[[ -4.0  -2.3   5.4  -3.0   2.0   2.7   1.0   4.9]
 [ 22.7  15.9   7.0  -3.3  -5.0   0.1   4.3 -10.9]
 [ 20.6  25.6  -8.9  33.3  25.0  14.5   9.2 -10.2]
 [ -4.6   7.8 -18.3  -7.3  44.4   7.3 -24.7  14.9]
 [  4.2   1.0   2.4   0.1  15.9  10.1  17.0   1.3]
 [ 21.2  26.0 -18.7   6.7  -4.2   6.1  -0.2  -9.7]
 [  1.3   6.2  -0.9  30.4  -0.7  12.4  -0.4 -17.0]
 [-20.0  21.9  -4.2 -17.8  -2.4  20.2  -2.8 -27.4]
 [ -0.2  16.6  10.4 -24.2   3.8  12.3  13.6  -4.1]
 [-22.0  23.3  -3.4   4.0   4.8 -20.2  25.6   3.0]]
->
[[ -4.0   5.4   2.0   1.0]
 [ 22.7   7.0  -5.0   4.3]
 [ 20.6  -8.9  25.0   9.2]
 [ -4.6 -18.3  44.4 -24.7]
 [  4.2   2.4  15.9  17.0]
 [ 21.2 -18.7  -4.2  -0.2]
 [  1.3  -0.9  -0.7  -0.4]
 [-20.0  -4.2  -2.4  -2.8]
 [ -0.2  10.4   3.8  13.6]
 [-22.0  -3.4   4.8  25.6]]

[[  5.3   8.8   2.9   9.9   1.3 -28.6   7.7  12.4  -2.8 -24.6  39.6]
 [  0.6  -3.5   6.3   1.1  13.2 -16.2  19.0  -9.4 -12.1  21.3   5.0]
 [  9.6 -42.8  -7.0  35.7  -0.9 -23.1   7.6   5.5   0.4   5.3   9.1]]
->
[[  5.3   2.9   1.3   7.7  -2.8  39.6]
 [  0.6   6.3  13.2  19.0 -12.1   5.0]
 [  9.6  -7.0  -0.9   7.6   0.4   9.1]]

[[ 29.0 -17.6  19.0  -7.4  -9.6  10.5   0.0]
 [ -7.7 -18.8   0.4  11.2  -1.5 -26.2   2.6]
 [ 17.6  11.2  14.6  -0.6  17.8   1.1 -27.4]
 [-20.8   1.9  13.3   6.4 -23.1  21.2  24.7]
 [-43.2   7.6  -1.8  -7.3   3.0   4.4  19.5]
 [-31.1 -18.4  23.4  19.8  -6.0 -22.4   9.8]
 [  7.0  -0.3  18.5   7.1   4.3  -2.4 -13.2]
 [ 27.4 -10.4  -4.4 -16.9  -4.7  11.1   2.8]
 [ -5.4  24.2   4.5  -4.6  12.0  15.6 -10.5]
 [ -6.1  -2.4  -5.4 -24.6  30.9 -13.7 -10.7]
 [-22.5   0.9   8.9  13.3  -7.6  -2.4   9.0]]
->
[[ 29.0  19.0  -9.6   0.0]
 [ -7.7   0.4  -1.5   2.6]
 [ 17.6  14.6  17.8 -27.4]
 [-20.8  13.3 -23.1  24.7]
 [-43.2  -1.8   3.0  19.5]
 [-31.1  23.4  -6.0   9.8]
 [  7.0  18.5   4.3 -13.2]
 [ 27.4  -4.4  -4.7   2.8]
 [ -5.4   4.5  12.0 -10.5]
 [ -6.1  -5.4  30.9 -10.7]
 [-22.5   8.9  -7.6   9.0]]

[[ -9.0  28.8   7.3 -13.4]
 [-42.7  25.0  45.5   0.2]
 [  0.6 -34.1  40.1  -1.0]
 [ -3.2 -18.4  -7.8  11.0]
 [ -6.3 -37.6  -1.7  32.2]
 [-11.4 -40.2  -7.1  52.4]
 [ 41.8 -41.3   3.8  -5.0]
 [ 41.4 -34.1   9.0 -10.4]]
->
[[ -9.0   7.3]
 [-42.7  45.5]
 [  0.6  40.1]
 [ -3.2  -7.8]
 [ -6.3  -1.7]
 [-11.4  -7.1]
 [ 41.8   3.8]
 [ 41.4   9.0]]

[[ 10.8 -20.0  26.3  -3.2   7.1  -5.8  15.5  -6.1   5.7]
 [ 17.1 -19.4 -53.0  18.2   4.2 -20.7 -47.8  -7.9   3.7]]
->
[[ 10.8  26.3   7.1  15.5   5.7]
 [ 17.1 -53.0   4.2 -47.8   3.7]]

[[-13.3  21.4  -9.5   2.5   1.8 -11.4 -46.8  -2.1  10.1 -36.4 -19.2  -7.4
    6.2  -5.6   4.3  14.5]
 [ 16.5  -5.0   4.7 -13.5  12.7  -8.3  -6.2  -5.2 -19.7  12.6   5.0 -26.9
    6.4  39.3 -11.4   1.7]
 [ 16.2   2.2 -20.1   7.7  26.5  -6.0 -26.0  14.0  -2.0  -2.2  -7.2   1.4
   -1.4  30.9 -21.3 -13.8]
 [-32.5   5.6  15.5  13.1   6.5  30.6 -54.7 -22.9   0.3 -25.9  -2.8 -28.0
   19.7 -10.1  -8.3   4.6]]
->
[[-13.3  -9.5   1.8 -46.8  10.1 -19.2   6.2   4.3]
 [ 16.5   4.7  12.7  -6.2 -19.7   5.0   6.4 -11.4]
 [ 16.2 -20.1  26.5 -26.0  -2.0  -7.2  -1.4 -21.3]
 [-32.5  15.5   6.5 -54.7   0.3  -2.8  19.7  -8.3]]

[[ -1.9   3.6 -25.7   3.1 -13.5  -1.1 -43.7  14.8  39.5 -10.8   8.3  10.9
   18.9]
 [  6.3   8.0  19.4  19.1  20.6 -25.2   8.3   3.8  15.9  -1.2   9.7   7.7
    4.6]
 [-10.3  13.5   0.6  10.9 -28.8  -8.9  -8.6  -8.2  -1.4  -4.4 -19.8  33.7
   27.1]
 [ 36.2  -3.0 -31.3  -5.5  -3.7  -3.0  26.2  -9.6  -3.9  11.4  -4.3 -23.7
  -21.4]
 [  3.3  11.2 -30.2  17.2   6.5   6.6 -29.5  -0.6 -13.0   1.6 -12.1  -2.5
   40.0]
 [ 15.7  10.3  29.2  15.6   4.3 -30.4 -11.8   5.2  -0.4   1.5  30.7   8.7
    7.0]]
->
[[ -1.9 -25.7 -13.5 -43.7  39.5   8.3  18.9]
 [  6.3  19.4  20.6   8.3  15.9   9.7   4.6]
 [-10.3   0.6 -28.8  -8.6  -1.4 -19.8  27.1]
 [ 36.2 -31.3  -3.7  26.2  -3.9  -4.3 -21.4]
 [  3.3 -30.2   6.5 -29.5 -13.0 -12.1  40.0]
 [ 15.7  29.2   4.3 -11.8  -0.4  30.7   7.0]]
---
[[ -3.1  -9.4   1.8  -5.3 -28.8]
 [  4.4  21.0 -18.5 -53.0  -5.5]
 [  3.4 -19.7  17.9   8.5 -17.8]
 [ 30.1 -27.2  36.3 -21.3   4.2]]
->
[[ 21.0 -18.5]
 [-19.7  17.9]]

[[ 4.6 29.9 -1.8]
 [ 0.4 33.0  9.8]
 [ 1.3 42.5  3.1]
 [ 6.7 36.6 -0.9]
 [ 9.2 38.1  0.2]]
->
[[33.0  9.8]
 [42.5  3.1]]

[[23.0 16.5 35.1]
 [15.7  8.7 49.9]
 [ 7.8  2.6 58.3]]
->
[[ 8.7 49.9]
 [ 2.6 58.3]]

[[ 26.7  32.6  32.6]
 [-23.0  52.6  29.3]
 [ 44.7  -3.7 -36.1]
 [ 55.9  -7.4  22.5]]
->
[[ 52.6  29.3]
 [ -3.7 -36.1]]

[[-37.6 -51.0  12.4  36.6]
 [ -0.2  47.8  28.7  27.7]
 [-31.8 -20.0 -22.9  -0.6]]
->
[[ 47.8  28.7]
 [-20.0 -22.9]]

[[ 14.7 -49.1   0.6  -9.5]
 [-22.2   7.7  -0.3  -8.2]
 [-59.0  32.3   2.4 -20.3]]
->
[[ 7.7 -0.3]
 [32.3  2.4]]

[[  2.1   7.2 -16.9]
 [ 34.0  48.0  55.9]
 [ 18.9 -60.2   2.0]
 [ -2.1  42.0 -46.2]]
->
[[ 48.0  55.9]
 [-60.2   2.0]]
